Below are the code and all the weights of a small trained network. Each question names an input and a target symbol and asks about switching units off, where a switched-off unit gives its printed mean instead of its output.

import numpy as np


def w(rows, s, z=0):
    codes = np.array(rows[::2]) - 128.0
    scale = np.full(codes.shape[1], s)
    scale[-1] = z or s
    return codes * scale


def f(y):
    return y / 2 * (1 + np.tanh(0.7978845608 * (y + 0.044715 * y**3)))


def softmax(a):
    e = np.exp(a - a.max(-1, keepdims=True))
    return e / e.sum(-1, keepdims=True)


def log_softmax(a):
    a = a - a.max(-1, keepdims=True)
    return a - np.log(np.exp(a).sum(-1, keepdims=True))


def net(x, mask):
    ids = ['αβγδζηθμξπτφψ'.index(c) for c in x.split()]
    T = len(ids)
    res = E[ids] + P[:T]
    r = res
    for j in range(3):
        rows = slice(2 * j, 2 * j + 2)
        q, k, v = (r @ M[0][rows].T for M in (Q, K, V))
        z = softmax(np.where(np.tri(T) > 0, q @ k.T / 2**0.5, -1e9)) @ v
        o = O[0][rows]
        res = res + np.where(mask[j], z, o[:, -1]) @ o[:, :-1]
    y = f(res @ A[0][:, :-1].T + A[0][:, -1])
    res = res + np.where(mask[3:19], y, B[0][:, -1]) @ B[0][:, :-1]
    return log_softmax(res[-1] @ U[:, :-1].T + U[:, -1])


Q, K, V, O, A, B = {}, {}, {}, {}, {}, {}
E = w([
[175,123,37,168,117,147,79,165],'α',
[105,178,138,86,109,125,51,196],'β',
[148,111,185,148,143,165,46,120],'γ',
[212,199,117,160,110,146,145,102],'δ',
[149,82,151,136,164,193,170,96],'ζ',
[141,115,179,149,73,227,169,235],'η',
[171,113,167,46,241,119,81,87],'θ',
[123,86,123,144,36,120,131,57],'μ',
[139,139,116,53,123,248,63,103],'ξ',
[90,161,119,195,147,96,57,64],'π',
[69,44,110,122,176,143,66,151],'τ',
[128,189,248,98,136,171,188,135],'φ',
[40,93,231,123,158,135,111,102],'ψ',
],0.015)
P = w([
[162,156,111,192,136,252,132,95],'0',
[133,132,124,103,113,148,114,117],'1',
[138,129,136,112,110,144,108,122],'2',
[135,127,138,118,106,141,101,120],'3',
[142,126,148,122,105,139,100,123],'4',
[147,121,151,125,103,136,98,125],'5',
[150,121,154,129,104,130,92,124],'6',
[149,119,157,137,102,129,94,122],'7',
[151,116,162,134,104,126,92,124],'8',
[153,118,163,139,98,124,91,127],'9',
[158,116,165,140,100,126,90,128],'10',
[159,113,167,137,101,125,87,126],'11',
],0.016)
Q[0] = w([
[198,125,192,127,103,190,3,97],'head 0',
[62,148,91,138,161,39,198,140],'head 0',
[138,124,198,176,115,180,38,79],'head 1',
[113,124,88,122,200,80,208,150],'head 1',
[151,77,140,79,26,129,122,67],'head 2',
[63,112,48,104,122,27,254,153],'head 2',
],0.0081)
K[0] = w([
[126,127,123,239,184,216,108,71],'head 0',
[121,3,126,38,114,3,151,175],'head 0',
[144,136,129,223,162,254,67,89],'head 1',
[68,129,132,63,103,13,113,175],'head 1',
[111,68,137,229,97,111,182,93],'head 2',
[166,72,142,15,119,6,106,178],'head 2',
],0.0084)
V[0] = w([
[165,149,46,155,175,106,97,120],'head 0',
[182,82,105,124,124,174,186,97],'head 0',
[177,223,96,144,8,118,160,185],'head 1',
[170,234,178,83,178,123,132,102],'head 1',
[131,109,98,96,190,165,103,254],'head 2',
[174,73,161,132,80,49,143,162],'head 2',
],0.0082)
O[0] = w([
[179,136,49,166,159,84,88,116,139],'head 0',
[205,101,99,115,117,190,188,89,209],'head 0',
[146,174,112,159,72,138,146,158,141],'head 1',
[165,190,169,108,188,150,134,128,149],'head 1',
[139,106,150,169,180,157,131,235,104],'head 2',
[183,126,101,1,97,115,138,139,11],'head 2',
],0.0095,0.012)
A[0] = w([
[154,169,243,157,86,108,101,82,119],'neuron 0',
[26,92,156,169,64,171,89,116,104],'neuron 1',
[110,165,32,91,134,191,106,127,254],'neuron 2',
[52,169,162,229,180,50,196,99,255],'neuron 3',
[72,185,144,40,122,138,97,59,147],'neuron 4',
[182,137,85,78,2,118,119,139,146],'neuron 5',
[84,191,182,90,79,133,158,207,99],'neuron 6',
[130,66,172,59,158,171,129,110,100],'neuron 7',
[38,102,117,137,177,178,59,201,183],'neuron 8',
[76,96,105,96,4,135,52,131,209],'neuron 9',
[200,194,109,171,205,197,116,199,154],'neuron 10',
[142,11,30,134,136,228,59,117,201],'neuron 11',
[101,57,212,150,142,160,125,58,39],'neuron 12',
[126,137,110,138,130,152,4,110,136],'neuron 13',
[176,128,137,150,116,185,221,83,101],'neuron 14',
[180,88,151,173,128,153,104,44,86],'neuron 15',
],0.0071,0.0039)
B[0] = w([
[80,205,56,6,120,165,66,163,211],'neuron 0',
[65,97,139,98,35,111,99,188,198],'neuron 1',
[121,168,180,181,83,102,190,11,162],'neuron 2',
[45,130,143,207,131,147,135,68,191],'neuron 3',
[70,151,153,44,144,91,137,43,151],'neuron 4',
[233,182,207,103,99,85,69,156,173],'neuron 5',
[112,94,87,76,75,97,13,68,134],'neuron 6',
[79,60,147,115,36,149,72,139,143],'neuron 7',
[100,129,241,116,125,73,127,101,187],'neuron 8',
[89,124,179,134,70,63,178,135,180],'neuron 9',
[189,155,240,148,129,79,42,99,235],'neuron 10',
[156,76,159,151,100,83,146,130,241],'neuron 11',
[85,56,91,56,146,135,64,148,205],'neuron 12',
[105,139,108,175,108,56,114,106,190],'neuron 13',
[141,82,108,118,85,155,3,98,207],'neuron 14',
[139,94,35,126,121,125,106,150,244],'neuron 15',
],0.0058,0.012)
U = w([
[175,105,122,207,123,74,174,132,127],'α',
[96,205,209,118,135,43,129,167,222],'β',
[128,104,118,109,103,77,3,160,93],'γ',
[174,192,48,151,143,196,114,116,126],'δ',
[133,26,60,149,153,237,161,111,130],'ζ',
[137,108,168,140,73,216,149,232,103],'η',
[178,90,164,60,241,90,106,73,112],'θ',
[114,106,47,83,49,110,142,119,173],'μ',
[110,100,191,154,104,147,95,47,220],'ξ',
[44,151,49,170,139,89,126,101,66],'π',
[99,22,169,142,141,51,176,129,55],'τ',
[89,187,156,84,136,251,138,113,95],'φ',
[18,91,112,90,131,146,128,152,4],'ψ',
],0.0071,0.0034)

Each question gives the input, a string of symbols that net reads in full, and the target symbol t.
The units are the heads (2 rows each of Q, K, V and O) and the neurons (one row each of A and B). Each row of codes is followed by its name. A weight is (code - 128) times the scale printed after its matrix; where a second scale follows, it is the last column's (O, A, B and U).
mask holds one flag per unit, heads first, then neurons. A switched-off unit (its flag False) gives its mean, the last column of its rows in O or B, instead of its output. The means were averaged over made-up inputs and are rounded, as every weight is.
A unit's drop is (log p(t) with every unit on - log p(t) with that unit switched off) / (log p(t) with every unit on - log p(t) with every unit switched off).
The circuit of an input: a set's keep is (log p(t) with only the set's units on - log p(t) with every unit switched off) / (log p(t) with every unit on - log p(t) with every unit switched off). Starting from the 12 units with the biggest drops (on a tie, the unit counted first), units are removed one at a time, each time the one whose removal leaves the highest keep (on an exact tie, the one counted first), for as long as the keep stays at least 0.8.
circuit, biggest first: the units of the circuit, biggest drop first
top k neurons: the k neurons with the biggest drops, biggest first
heads that matter: for each layer, one digit per head in row order, 1 if its drop is at least 0.15 and else 0, layers parted by /
input μ β γ ζ β θ ξ δ, target μ: circuit, biggest first => head 2; neuron 10
input α α ζ θ η φ θ φ τ, target α: heads that matter => 100
input θ η δ α ζ π ξ ζ, target ζ: heads that matter => 000
input μ ψ α ξ φ ξ α, target α: top 2 neurons => neuron 0; neuron 12
input θ μ π τ δ π φ τ φ, target φ: circuit, biggest first => neuron 0; neuron 11; neuron 13
input θ ξ π γ, target θ: circuit, biggest first => head 1
input γ μ τ τ π θ δ, target δ: heads that matter => 000
input π μ ψ τ θ μ μ ψ ψ, target π: heads that matter => 101
input ξ π η ξ α ζ π ζ ζ α, target α: heads that matter => 000
input α τ η θ φ θ ψ η π ζ μ ζ, target α: heads that matter => 111
input ψ φ γ β α μ, target ψ: heads that matter => 110
input η μ ψ μ α, target η: circuit, biggest first => head 0; head 2
input ζ ψ ξ η μ, target ζ: heads that matter => 100
input β τ τ ξ β τ φ μ ξ η μ μ, target β: top 2 neurons => neuron 5; neuron 9
input τ α β ξ, target τ: top neuron => neuron 11
input φ β μ θ ζ μ ξ, target φ: heads that matter => 110
input ψ μ β τ φ, target ψ: heads that matter => 110
input β θ δ γ, target β: top 2 neurons => neuron 14; neuron 8
input η β τ θ μ μ φ α τ, target η: circuit, biggest first => head 0; head 1; head 2
input μ η μ β α τ η θ φ β γ, target μ: heads that matter => 001
input ξ μ η μ φ η β, target β: heads that matter => 001
input φ β β π η θ β δ, target φ: circuit, biggest first => head 0; neuron 0; head 1
input η β μ μ θ μ, target μ: circuit, biggest first => neuron 10; head 1
input μ π π τ, target τ: top neuron => neuron 0
